Where the symbols take the states:
κ: tiz->tet, bil->bif, gek->pov, tes->leg, pov->pag, sem->tet, fil->fiz, bag->vov, dev->pag, lun->vum, met->vib, dal->zos, dud->kag, ler->vup, leg->kaz, led->sen, lik->rim, pef->dof, dor->kol, kol->led, fon->mub, did->mam, vup->vap, zek->lun, tet->tiz, rim->dor, mub->bov, fiz->paz, miv->miv, num->sab, dof->fon, nug->vov, bif->vov, kig->fot, sen->zek, fot->lik, zos->did, kab->bag, kaz->kug, fif->gek, kag->dal, lis->did, vap->puf, sab->fif, kug->leg, vum->kug, paz->dat, mam->zos, vov->bil, puf->dud, pag->fiz, bov->tes, kun->puf, sar->tes, dat->lis, vib->kun, ver->num
β: tiz->dat, bil->fiz, gek->nug, tes->sen, pov->mam, sem->miv, fil->bov, bag->dev, dev->bov, lun->dof, met->dor, dal->vap, dud->ler, ler->sen, leg->fil, led->mam, lik->leg, pef->bag, dor->kig, kol->fot, fon->bil, did->dud, vup->met, zek->bil, tet->paz, rim->kaz, mub->bif, fiz->gek, miv->pag, num->sem, dof->vov, nug->lis, bif->kab, kig->sar, sen->rim, fot->tes, zos->puf, kab->pov, kaz->mub, fif->dat, kag->vup, lis->mam, vap->vib, sab->nug, kug->mub, vum->fon, paz->num, mam->kag, vov->pov, puf->kun, pag->fif, bov->fiz, kun->led, sar->vum, dat->mam, vib->kol, ver->dal

The rows follow the links: the fewer symbols apart two states are, the more alike their rows tend to be.

Each row is also shifted at random along 4 hidden directions that mean nothing.

Known rows, each with its state:
+29 +6 -2 +17 +4 +3 -39 +58 -16 -25 -29 +5 +18 +45 -23 +50 -2 0 +28 +50 +10 +2 +17 -59 +56 -8 +27 +51 -32 -5 +25 +21 -17 +9 -24 -52 +25 -3 +25 +9 +4 +23 -4 +39 +10 -18 -35 -19 +8 -39 -4 +19 +4 -36 -17 +39 -38 -54 +2 +33 +27 -2 +37 +46 +25: fil
-44 -20 -1 -27 -32 +5 +27 -46 +21 +18 -27 -28 -41 -40 +18 -49 +20 -11 +32 -41 -29 -29 +39 +76 -55 +11 -43 +24 +50 -16 -59 +7 +22 +11 -7 +4 -20 -12 -60 -30 +6 +23 +30 -59 +5 -1 +28 +38 -36 +0 -54 +36 +38 -18 -52 +6 -31 +21 -66 -31 -13 +40 -126 -68 +10: kig
+20 +14 -5 -19 -34 -23 +22 -13 +10 +21 +51 +8 -19 -46 +22 -1 -27 +20 +1 -41 +8 -5 +9 +14 -16 +7 +1 +31 +35 +19 -16 -9 +12 +14 -7 +42 -6 +25 +5 -28 +5 +26 +18 -9 -41 +29 +41 +3 -21 +10 +22 +23 -26 +2 -4 -11 +9 +10 +4 +29 -35 -8 -28 +4 -23: vap
-12 -20 -37 -15 -15 -19 -2 -24 +23 -8 -30 +7 -12 +18 -19 +34 +7 +4 +5 +20 +8 -14 +17 -28 +11 -41 +7 +49 -19 +8 -11 -28 +6 -11 -19 -39 +22 +3 -26 +3 -1 -8 +29 +55 +10 +2 -10 +11 -22 -20 -22 +11 +41 -15 -3 +49 -7 -2 -42 +37 -12 -9 +87 +39 -30: leg
+17 +32 -4 +10 +17 +55 -1 +48 -43 -19 -23 -1 +13 +62 +21 +32 +50 -26 -24 +7 +49 -6 +9 -81 +17 +6 +33 -4 -30 +29 +27 +44 -63 -6 -2 -31 -6 +13 -4 +19 +35 -8 -17 +28 -7 +42 -13 -25 -11 -34 +13 +72 +9 -19 -15 +22 -9 -56 -17 +27 +30 +24 +110 +12 +7: sen
-2 +5 -23 -28 +18 -35 -25 -23 +9 -1 -5 -31 -35 -57 -32 -81 -19 +18 -14 -26 -46 +28 -8 +67 -21 +17 -39 -27 +29 -1 +8 +23 +4 -32 +19 -8 +17 -31 +50 -7 -18 -23 +32 -39 -42 -18 +3 -1 -29 +10 -17 -48 +28 +16 +59 -33 +25 +23 -12 -11 -32 +1 +47 -36 +2: tet
+19 -26 +13 -11 -20 -28 -35 +19 -48 -16 -28 -30 -7 -44 -22 -7 -30 +42 +54 +23 -39 -8 +29 -1 -13 +11 -7 +20 -1 +22 +42 +34 +43 +17 -19 -9 +16 -21 +35 +15 -19 +40 -12 -11 -3 -44 +2 -11 +12 -19 +13 -26 -17 -29 +26 -25 -32 +10 -40 -7 -32 -4 -1 -32 +59: fiz
+24 +5 +27 +34 +5 +25 -13 +11 +12 +28 -1 +13 +58 +16 -46 +45 +12 +19 +19 +52 -34 +9 -11 -3 +23 -29 +37 -50 -16 +4 -11 -11 +14 +11 +14 +28 -6 -18 -27 -16 -51 -18 -19 +62 +27 +22 -15 +19 +29 +48 +18 -61 +0 +12 -8 -3 +66 -22 +31 +9 +10 -44 -41 +24 -7: sab
+9 +24 -30 +15 +9 -21 -36 +12 -4 +4 +15 -11 -2 +0 -27 -34 -6 -29 -10 +13 -36 -9 -40 +10 +37 -19 +45 -55 -47 -19 +12 +9 -13 -44 +11 +5 +17 -51 +44 -4 -13 -31 +10 +24 -13 +4 -35 +16 -7 +42 +46 -51 +12 +36 +54 -11 +58 +9 +43 +5 +17 -20 -7 +29 -4: sem
-14 -14 +17 +10 +13 +13 +12 +13 -16 +5 -8 +24 +28 +24 +28 +1 -12 -12 -7 +23 +35 +11 -8 -19 +10 +34 +8 -41 -20 -14 +16 -36 -7 +61 -10 -1 +9 +23 +4 +16 -6 -11 -38 -20 +22 +8 +17 -9 +39 -10 -15 -23 +27 -10 -22 +5 -19 +21 +19 -44 +33 +35 -38 -21 +4: dof
-27 -13 +19 +7 +26 +12 -14 -2 +13 +3 +1 -12 +10 +15 -2 +1 +20 +16 -55 -3 -7 +1 -4 +29 -9 -31 -18 -43 -1 +13 +19 +18 +5 -21 +49 +25 -10 +16 -16 +7 +12 -24 -17 -4 +22 -37 -14 -25 +11 +6 +4 -8 -54 +46 +42 -3 +21 -12 +33 +19 -9 -33 +60 +8 -19: lis
-8 +14 +6 +15 +17 +5 -11 +11 +4 +27 -17 +33 +33 +51 +9 +20 -48 -8 -20 +34 +25 +10 -38 +2 +21 +24 -19 -22 -11 -16 -7 -21 +21 -12 -17 -19 +8 +3 +40 +36 +25 -20 -60 +27 +11 -18 -25 +12 +12 +17 -8 -29 +16 +42 -21 -11 +49 +25 +26 -24 +34 -19 +27 +30 +17: bag
-11 +8 +15 +46 +14 +21 +18 +12 +19 +24 +14 -5 +14 +58 +17 -15 +44 -38 -55 -15 +40 +8 -5 -4 +4 -43 -13 -4 +21 -33 -15 +2 -9 -16 +9 +26 -25 +40 -44 -8 +29 +0 -9 -12 +14 -19 -25 -12 -16 -13 -6 +8 -53 +4 -26 -8 +19 -18 +42 +51 +11 -39 -60 +28 -51: mam
-7 +2 +43 +54 +13 +23 -39 +40 -22 +7 -22 +7 +55 +54 +14 +38 -24 -11 -10 +28 +0 +2 -41 +5 +9 -4 +1 -30 -28 -44 +11 +22 +35 -4 -3 -9 +4 -17 +34 +41 +23 -1 -69 +40 +45 -28 -34 +1 +30 +20 +19 -43 -52 +43 -3 -27 +36 -8 +49 +0 +48 -28 -44 +23 +54: pov
+15 -9 -5 -39 -27 +30 +3 -25 -7 -16 +12 -15 -33 -35 +38 +12 -12 +21 +25 -39 -14 +13 +5 +42 -21 +2 -21 +36 +29 +6 -26 +12 -11 -12 +10 -6 -10 -26 -16 -16 +2 -22 +17 -10 -5 +50 +52 +21 -16 -17 -35 +45 +1 +16 -22 +18 -5 -6 -54 +2 +11 +21 +48 -42 +6: kol
+43 +1 -12 -23 -37 +42 +21 -11 -17 -16 +51 -12 -15 -17 +34 +16 -10 +15 +24 -34 +23 +38 +7 -10 -6 -9 -2 +57 +26 +16 -14 -31 -33 +0 -11 +32 +11 +18 -24 -28 -5 -7 +21 -7 -9 +58 +58 +7 -22 -15 -36 +26 -18 -6 -30 -1 +18 -4 -17 +26 +9 -27 +18 +2 -27: vib
+35 -5 -16 +4 -14 -2 -21 +8 -17 -13 -20 -9 +9 +21 -24 +36 -18 +8 +15 +37 +3 +3 +12 -40 +24 -10 +10 +49 -14 +8 +1 -13 +13 -14 -33 -48 +21 -3 +18 +17 +4 +6 +1 +39 +7 -12 -28 +2 -10 -30 -3 -9 +2 -31 -6 +17 -13 -10 -28 +23 +4 -29 +70 +40 +19: bov
-3 +33 -23 -15 -4 -9 +42 +5 -9 +14 +3 -9 -36 -3 +10 -20 +18 +2 -32 -37 +19 -37 +24 -25 -39 +31 -19 -3 +26 +31 +1 +37 -4 -2 -6 +17 -27 +24 +13 +5 +34 +33 +10 -30 -48 +12 0 -23 -37 -8 +49 +45 -2 -18 -3 -7 -17 -8 -18 +15 -41 +1 +34 -18 +10: ler
-2 +22 -4 -7 +9 -18 +45 -5 +2 -3 +20 0 -30 0 +9 -11 +20 -5 -54 -33 +29 -21 +4 -16 -30 -4 -23 -12 +16 +25 +13 +15 -11 -28 +18 +21 -9 +32 +6 +8 +33 +10 +3 -4 -37 -3 +8 -30 -20 -8 +38 +30 -42 +14 +25 +2 +5 +6 +9 +36 -27 -12 +71 +17 -16: dud
-29 +1 -1 +26 +3 +17 -25 -9 +13 +12 -53 +6 +21 +18 -9 +31 +26 -48 +15 +15 -22 -18 +4 -1 +25 -16 +52 -59 -55 -13 -39 +22 +17 +6 +19 -21 +18 -34 -7 +2 +5 +11 -3 +79 +25 +27 -3 +50 +3 +46 -7 +33 +55 +15 -29 +62 +32 -23 +15 +17 +41 +66 -50 -13 -1: sar

Start here and follow the symbols in turn, left to right. Where do you end up?
Answer with the state's name.
-35 -7 +10 0 +20 -19 +25 -18 +14 +5 +0 -13 -32 -15 +9 -15 +17 +6 -46 -42 +1 -22 +11 +36 -41 -9 -35 -33 +3 +5 +14 +36 +29 -18 +35 +26 -12 +21 +6 +21 +26 +17 -1 -15 -2 -44 +1 -27 -2 +14 +29 +23 -64 +28 +38 0 -18 +14 +31 +25 -34 +20 +24 -23 -12
κ κ β β => kun
-17 +6 +14 +5 +10 -20 +33 -12 +42 -4 +19 -5 -15 -23 +19 -11 -3 +9 -41 -39 +23 +2 -4 +20 -18 -18 -24 +4 +12 -5 +2 +3 +21 -7 +14 +32 -8 +37 +0 -8 +20 +25 +10 -25 -5 -19 +7 -23 +0 +15 +21 +29 -66 +27 +20 -2 -19 +15 +32 +24 -25 -5 -13 +10 -36
β κ β => ler
-11 -49 +28 -2 -5 +4 +5 -51 +13 +4 -1 -10 +11 -29 -10 +32 -8 +52 +1 +23 -42 +0 +14 +25 -47 -22 -27 -40 +5 +59 +14 -25 +5 0 +36 +25 +7 -32 -45 +17 -47 -55 -30 +6 +43 -3 +3 -7 +28 +34 +4 -67 -44 +26 +37 -33 +44 +45 -9 -17 -45 -48 +105 -23 +7
κ κ β β => gek
+9 +2 0 +39 +17 +3 -35 -23 -11 +30 +7 -24 +21 +27 -47 -31 +28 +0 -41 +14 -17 +47 -11 +13 +4 -40 -22 -40 +24 +8 -4 -3 +8 -40 +27 +16 +17 +15 -5 -14 -18 -59 +26 +20 -5 +0 -4 -2 -31 +11 -28 -66 -17 +24 +27 -14 +102 -2 +25 +36 -9 -69 +44 +11 -26
κ β κ β => puf
-25 -5 -10 -30 -11 +32 +7 -39 +30 -9 -26 -15 -22 -13 -4 +4 +30 -11 +15 -26 -22 -15 +18 +37 -14 -17 -14 +24 +14 0 -42 -7 -10 -24 +2 -27 -5 -22 -55 -12 +8 -18 +20 -2 +13 +11 +2 +35 -33 +2 -46 +41 +31 +17 -35 +25 -5 -2 -54 +4 +1 +19 +5 -10 +13
β κ β => fil
-47 -48 -2 -32 -30 -35 +27 -42 +12 -23 -23 -23 -42 -83 +27 -31 -9 +7 +10 -16 -13 -9 +31 +7 -51 +5 -15 -31 -2 +36 +2 -28 +9 +45 -1 +5 +5 -3 -29 +4 -31 +8 +15 -43 +19 -5 +37 -2 +28 -7 -11 +6 +38 -37 +17 +14 -56 +39 -55 -52 -31 +59 +15 -72 -7
β β κ => bif
+11 -8 +13 +32 -22 +16 -11 +26 -25 -1 +5 -21 +1 +10 -3 -4 +8 -36 +24 +8 -10 -17 -19 -12 +19 -14 +28 +14 -13 -33 +7 -12 +31 -11 -44 +5 -1 -33 -14 -5 -9 +10 -29 +1 +35 -23 -52 -6 +6 -15 +14 -40 -25 -18 -7 -35 +20 +7 -12 +21 +24 -41 -74 +29 +34
β β κ β => mam
-21 -24 +12 +30 -19 -4 +10 -16 -25 +28 -25 +8 +17 +5 +19 -25 +12 -48 -2 +21 +19 -7 +13 -52 +0 -11 +30 -67 -20 +4 -8 -24 +26 +44 -19 +29 +21 +22 -34 -9 -19 +2 -4 +13 +17 +28 +29 +36 -11 +6 +1 -35 +52 -38 -36 +20 +41 +43 -7 +2 +5 +18 -101 -43 -22
β β => vov
-6 -3 -16 +9 +12 -32 -20 +23 -17 -22 -5 -14 -40 -38 -2 -30 -19 -29 +1 -19 -42 -35 -31 +33 +21 +6 +32 -52 -48 -27 +25 +41 +31 -39 +18 +7 +4 -77 +42 +10 +23 +26 -9 +8 +13 -16 -29 -1 +17 +38 +65 -19 -13 +24 +64 -12 -3 +8 +21 -9 +25 +23 -65 -3 +50
κ κ β κ => fiz
+35 -20 +25 +18 -6 +26 -25 +26 -22 +1 +5 -4 +43 +8 -33 +15 +12 +29 +24 +42 -35 +10 +9 -10 +3 -12 +22 -17 -4 +1 +15 +13 +6 +0 +15 +17 +5 -27 -31 -9 -37 -23 -31 +7 +38 -10 -19 -19 +32 +10 +10 -48 -46 -2 +16 -32 +29 -28 +4 +4 +10 -37 -7 +3 +0
β κ κ β => dud
-32 -21 -17 +15 -23 -43 -20 -21 +16 +11 -37 +11 +4 +7 -18 +25 -13 -8 +28 +28 -11 +1 +19 -27 +39 -36 +37 0 -36 -9 -11 -15 +34 +17 -9 -37 +33 +3 +0 -5 -13 +38 +42 +62 +23 -11 +12 +40 +4 +6 -13 +12 +49 -13 -6 +63 -6 0 +4 +17 +4 +48 -40 0 -31
κ β => fil
-33 -39 +1 +20 -27 -20 +15 -34 -13 +21 -22 +25 +12 -10 +24 -14 +5 -41 +11 +16 +28 +4 +16 -42 -4 -12 +19 -33 -14 +7 -12 -58 +31 +55 -35 +15 +24 +25 -27 +2 -39 -2 +6 +12 +29 +7 +23 +31 +2 -14 -27 -36 +47 -54 -20 +24 +16 +44 -18 -3 +2 +13 -70 -33 -36
β β β β => nug
+26 +54 -4 -13 +5 +16 +22 +34 +3 -5 +27 +29 -6 +8 +9 +33 +5 +22 -20 -20 +37 -18 -6 -14 -4 +38 +7 +14 +7 +18 +16 +49 -42 -17 +6 +18 -24 +22 +53 -6 +33 +17 -13 +6 -49 +31 +5 -12 -3 +4 +46 +59 -19 +4 -6 -4 -10 -31 +13 +8 -9 -2 +69 +13 +9
κ β κ β => led
